Below is a small trained network, with its code and all its weights. Each question gives an input and a class and asks what happens when units are switched off, that is, made to give their printed mean instead of their output.

import numpy as np


def w(rows, s, z=0):
    codes = np.array(rows[::2]) - 128.0
    scale = np.full(codes.shape[1], s)
    scale[-1] = z or s
    return codes * scale


def norm(h):
    return h / np.sqrt((h * h).mean(-1, keepdims=True) + 1e-5)


def f(y):
    return y / 2 * (1 + np.tanh(0.7978845608 * (y + 0.044715 * y**3)))


def log_softmax(a):
    a = a - a.max(-1, keepdims=True)
    return a - np.log(np.exp(a).sum(-1, keepdims=True))


def net(x, mask):
    res = np.array(x, float).reshape(1, 4) / 4 @ E
    u = 0
    for l in range(3):
        y = f(norm(res) @ A[l][:, :-1].T + A[l][:, -1])
        res = res + np.where(mask[u : u + 3], y, B[l][:, -1]) @ B[l][:, :-1]
        u += 3
    return log_softmax(norm(res)[-1] @ U[:, :-1].T + U[:, -1])


A, B = {}, {}
E = w([
[4,108,99],'x0',
[129,128,129],'x1',
[188,15,167],'x2',
[211,155,51],'x3',
],0.003)
A[0] = w([
[134,132,170,189],'0.n1',
[98,163,69,11],'0.n2',
[155,254,193,99],'0.n3',
],0.0088,0.0013)
B[0] = w([
[2,118,253,160],'0.n1',
[157,143,232,169],'0.n2',
[59,11,104,251],'0.n3',
],0.0063,0.0026)
A[1] = w([
[205,158,203,92],'1.n1',
[184,94,46,3],'1.n2',
[127,253,89,110],'1.n3',
],0.0064,0.00046)
B[1] = w([
[132,167,239,149],'1.n1',
[65,102,3,254],'1.n2',
[186,211,191,196],'1.n3',
],0.007,0.0011)
A[2] = w([
[137,198,244,250],'2.n1',
[187,125,144,174],'2.n2',
[254,129,113,4],'2.n3',
],0.0094,0.0024)
B[2] = w([
[184,144,84,253],'2.n1',
[82,139,222,142],'2.n2',
[98,11,126,153],'2.n3',
],0.011,0.0042)
U = w([
[77,64,194,212],'0',
[104,153,55,153],'1',
[246,180,211,3],'2',
],0.011,0.0015)

Each question gives the input, the list of numbers given to net, and the class t.
The units are the neurons (one row each of A and B). Each row of codes is followed by its name. A weight is (code - 128) times the scale printed after its matrix; where a second scale follows, it is the last column's (A, B and U).
mask holds one flag per neuron, layer by layer. A switched-off neuron (its flag False) gives its mean, the last column of its row in B, instead of its output. The means were averaged over made-up inputs and are rounded, as every weight is.
A unit's drop is (log p(t) with every unit on - log p(t) with that unit switched off) / (log p(t) with every unit on - log p(t) with every unit switched off).
The circuit of an input: a set's keep is (log p(t) with only the set's units on - log p(t) with every unit switched off) / (log p(t) with every unit on - log p(t) with every unit switched off). Starting from all 9 units, units are removed one at a time, each time the one whose removal leaves the highest keep (on an exact tie, the one counted first), for as long as the keep stays at least 0.8.
circuit, biggest first: the units of the circuit, biggest drop first
most important unit: the unit with the biggest drop
k most important neurons: the k neurons with the biggest drops, biggest first
top k neurons in layer l: the k neurons of layer l with the biggest drops, biggest first
drop when u is switched off: that unit's drop, to one decimal
input [-3,-5,3,-8], class 2: circuit, biggest first	[0.n3, 2.n1]
input [-1,6,4,-5], class 2: most important unit	0.n3
input [-3,3,2,7], class 0: 3 most important neurons	[2.n3, 0.n3, 2.n1]
input [-7,4,-3,6], class 1: circuit, biggest first	[1.n2, 0.n3]
input [-7,5,0,-2], class 0: circuit, biggest first	[0.n3, 2.n1]
input [8,-6,-7,6], class 2: circuit, biggest first	[1.n3, 0.n2, 0.n3]
input [6,7,-6,7], class 2: circuit, biggest first	[0.n2, 1.n3]
input [-6,3,-3,4], class 1: circuit, biggest first	[0.n3, 1.n2]
input [-3,8,5,4], class 0: top 2 neurons in layer 0	[0.n3, 0.n2]
input [-1,-4,-4,0], class 0: 3 most important neurons	[0.n3, 2.n1, 0.n2]
input [1,1,-8,1], class 2: 4 most important neurons	[0.n2, 1.n2, 1.n3, 0.n1]
input [-5,-1,-2,-2], class 0: top 2 neurons in layer 0	[0.n3, 0.n1]
input [4,-6,-8,2], class 2: 3 most important neurons	[1.n3, 0.n2, 1.n2]
input [-7,-7,5,5], class 0: circuit, biggest first	[2.n3]
input [8,-1,-3,3], class 2: top 2 neurons in layer 1	[1.n3, 1.n2]
input [2,-8,-3,-7], class 1: 2 most important neurons	[0.n3, 2.n2]
input [5,2,6,2], class 1: top 2 neurons in layer 1	[1.n2, 1.n1]
input [0,7,-3,0], class 0: 4 most important neurons	[0.n3, 2.n1, 0.n2, 1.n2]
input [6,-7,-7,1], class 2: 2 most important neurons	[1.n3, 0.n2]
input [-2,-4,5,-4], class 2: 2 most important neurons	[0.n3, 2.n1]
input [-7,5,1,3], class 0: most important neuron	[1.n1]
input [-7,-8,0,-4], class 0: 3 most important neurons	[0.n3, 0.n2, 1.n3]
input [5,5,6,2], class 1: top 2 neurons in layer 0	[0.n2, 0.n3]
input [-3,-3,-8,-1], class 0: 2 most important neurons	[0.n3, 2.n1]
input [-3,-7,-8,-2], class 0: drop when 2.n1 is switched off	0.3
input [6,7,-4,2], class 2: drop when 0.n2 is switched off	0.1
input [2,6,-2,1], class 2: drop when 0.n2 is switched off	0.1
input [-4,-3,4,5], class 0: drop when 0.n3 is switched off	0.3
input [1,-7,-3,-8], class 1: top neuron in layer 0	[0.n3]
